Here is a tiny trained network, its code and every weight. The questions are about switching its units off for an input and a class, where a switched-off unit gives its printed mean instead of its output.

import numpy as np


def w(rows, s, z=0):
    codes = np.array(rows[::2]) - 128.0
    scale = np.full(codes.shape[1], s)
    scale[-1] = z or s
    return codes * scale


def f(y):
    return np.maximum(y, 0)


def log_softmax(a):
    a = a - a.max(-1, keepdims=True)
    return a - np.log(np.exp(a).sum(-1, keepdims=True))


def net(x, mask):
    res = np.array(x, float).reshape(1, 3) / 4 @ E
    y = f(res @ A[0][:, :-1].T + A[0][:, -1])
    res = res + np.where(mask, y, B[0][:, -1]) @ B[0][:, :-1]
    return log_softmax(res[-1] @ U[:, :-1].T + U[:, -1])


A, B = {}, {}
E = w([
[211,41,69,189,119,71,216,151,131,134,126],'x0',
[14,17,60,125,122,135,75,103,129,119,127],'x1',
[83,215,2,101,128,37,172,109,136,128,132],'x2',
],0.0076)
A[0] = w([
[114,200,18,112,122,76,124,123,127,131,132,103],'n0',
[27,55,85,125,127,125,100,124,135,123,114,89],'n1',
[222,203,163,129,134,129,151,129,131,119,123,62],'n2',
[127,103,192,125,138,149,105,128,125,134,127,115],'n3',
[99,161,90,141,139,97,142,122,163,111,122,83],'n4',
[62,44,93,125,134,144,106,121,125,133,139,121],'n5',
[222,31,77,147,122,96,175,119,138,128,131,104],'n6',
[192,42,73,142,150,97,176,139,135,120,128,82],'n7',
[210,224,173,136,139,115,146,129,142,136,134,66],'n8',
[6,221,194,104,137,166,62,119,139,126,129,72],'n9',
[142,112,112,143,122,125,149,140,117,142,123,83],'n10',
[113,110,125,132,145,129,132,124,132,131,130,253],'n11',
[103,174,69,127,123,118,167,117,117,126,137,78],'n12',
[99,174,101,125,144,122,134,135,134,130,126,117],'n13',
[62,48,93,130,141,126,102,122,138,121,134,52],'n14',
[110,170,64,122,139,92,145,119,135,125,125,96],'n15',
[178,17,242,142,130,150,89,121,141,117,131,81],'n16',
[164,159,137,120,122,127,130,124,121,126,127,222],'n17',
[145,62,193,113,138,166,129,128,121,135,125,77],'n18',
[118,121,139,144,130,155,133,148,117,127,122,100],'n19',
],0.016,0.013)
B[0] = w([
[70,84,142,145,132,229,154,139,121,137,122,231],'n0',
[204,137,143,131,136,84,190,134,86,136,133,225],'n1',
[177,139,144,97,111,109,199,106,55,136,128,213],'n2',
[77,127,119,132,129,170,139,143,131,144,121,187],'n3',
[116,137,105,132,136,186,146,137,129,142,113,164],'n4',
[199,127,134,127,124,92,182,131,114,129,122,221],'n5',
[91,196,134,108,131,96,44,118,110,137,124,238],'n6',
[105,193,129,101,121,121,55,101,94,126,138,212],'n7',
[201,150,156,120,145,103,185,125,62,150,129,221],'n8',
[88,214,128,106,123,92,16,99,84,134,133,250],'n9',
[112,158,125,131,113,111,115,112,91,143,141,142],'n10',
[110,18,118,164,147,36,111,156,242,82,103,243],'n11',
[100,123,132,143,105,193,140,137,118,138,141,175],'n12',
[86,121,119,130,120,152,141,140,136,134,120,168],'n13',
[173,145,155,97,127,113,191,109,65,140,134,189],'n14',
[108,115,130,138,131,210,140,139,121,134,135,189],'n15',
[78,99,119,149,133,251,165,136,117,141,132,249],'n16',
[154,62,99,156,135,46,130,148,189,98,122,224],'n17',
[86,124,122,135,121,198,154,141,112,134,121,190],'n18',
[113,136,124,114,120,148,142,132,129,136,128,140],'n19',
],0.026,0.014)
U = w([
[62,85,122,167,144,223,149,162,125,140,103,104],'0',
[215,129,170,101,149,71,212,113,80,137,115,109],'1',
[72,212,131,96,137,95,2,84,107,129,115,143],'2',
[129,35,97,169,163,61,108,157,239,55,99,253],'3',
[172,155,112,74,84,169,125,104,204,91,204,73],'4',
[181,151,97,102,77,174,112,77,189,121,183,82],'5',
],0.0076,0.0049)

Each question gives the input, the list of numbers given to net, and the class t.
The units are the neurons (one row each of A and B). Each row of codes is followed by its name. A weight is (code - 128) times the scale printed after its matrix; where a second scale follows, it is the last column's (A, B and U).
mask holds one flag per neuron, in row order. A switched-off neuron (its flag False) gives its mean, the last column of its row in B, instead of its output. The means were averaged over made-up inputs and are rounded, as every weight is.
A unit's drop is (log p(t) with every unit on - log p(t) with that unit switched off) / (log p(t) with every unit on - log p(t) with every unit switched off).
The circuit of an input: a set's keep is (log p(t) with only the set's units on - log p(t) with every unit switched off) / (log p(t) with every unit on - log p(t) with every unit switched off). Starting from the 12 units with the biggest drops (on a tie, the unit counted first), units are removed one at a time, each time the one whose removal leaves the highest keep (on an exact tie, the one counted first), for as long as the keep stays at least 0.8.
units of the circuit, in order: the units of the circuit, biggest drop first
unit that matters most: the unit with the biggest drop
k most important neurons: the k neurons with the biggest drops, biggest first
drop when u is switched off: that unit's drop, to one decimal
input [-2,4,-3], class 1: units of the circuit, in order -> (n5)
input [3,-3,1], class 3: 2 most important neurons -> (n9; n1)
input [-3,2,2], class 3: 2 most important neurons -> (n6; n7)
input [7,0,7], class 0: 4 most important neurons -> (n0; n9; n15; n12)
input [-3,-1,-3], class 3: 3 most important neurons -> (n0; n6; n7)
input [-6,-6,6], class 0: 3 most important neurons -> (n0; n6; n1)
input [-8,-8,8], class 0: 4 most important neurons -> (n0; n15; n1; n6)
input [7,-6,0], class 2: 4 most important neurons -> (n6; n7; n1; n5)
input [6,3,-4], class 2: 2 most important neurons -> (n6; n7)
input [-2,3,-2], class 3: 2 most important neurons -> (n8; n2)
input [-4,8,7], class 1: 3 most important neurons -> (n1; n5; n14)
input [-5,6,-3], class 1: 2 most important neurons -> (n1; n5)
input [4,-2,0], class 2: 2 most important neurons -> (n6; n7)
input [-2,-2,3], class 3: unit that matters most -> n16
input [8,0,7], class 2: drop when n6 is switched off -> 2.6
input [-7,-6,7], class 0: drop when n6 is switched off -> 1.8
input [-1,-3,7], class 0: drop when n15 is switched off -> 0.0
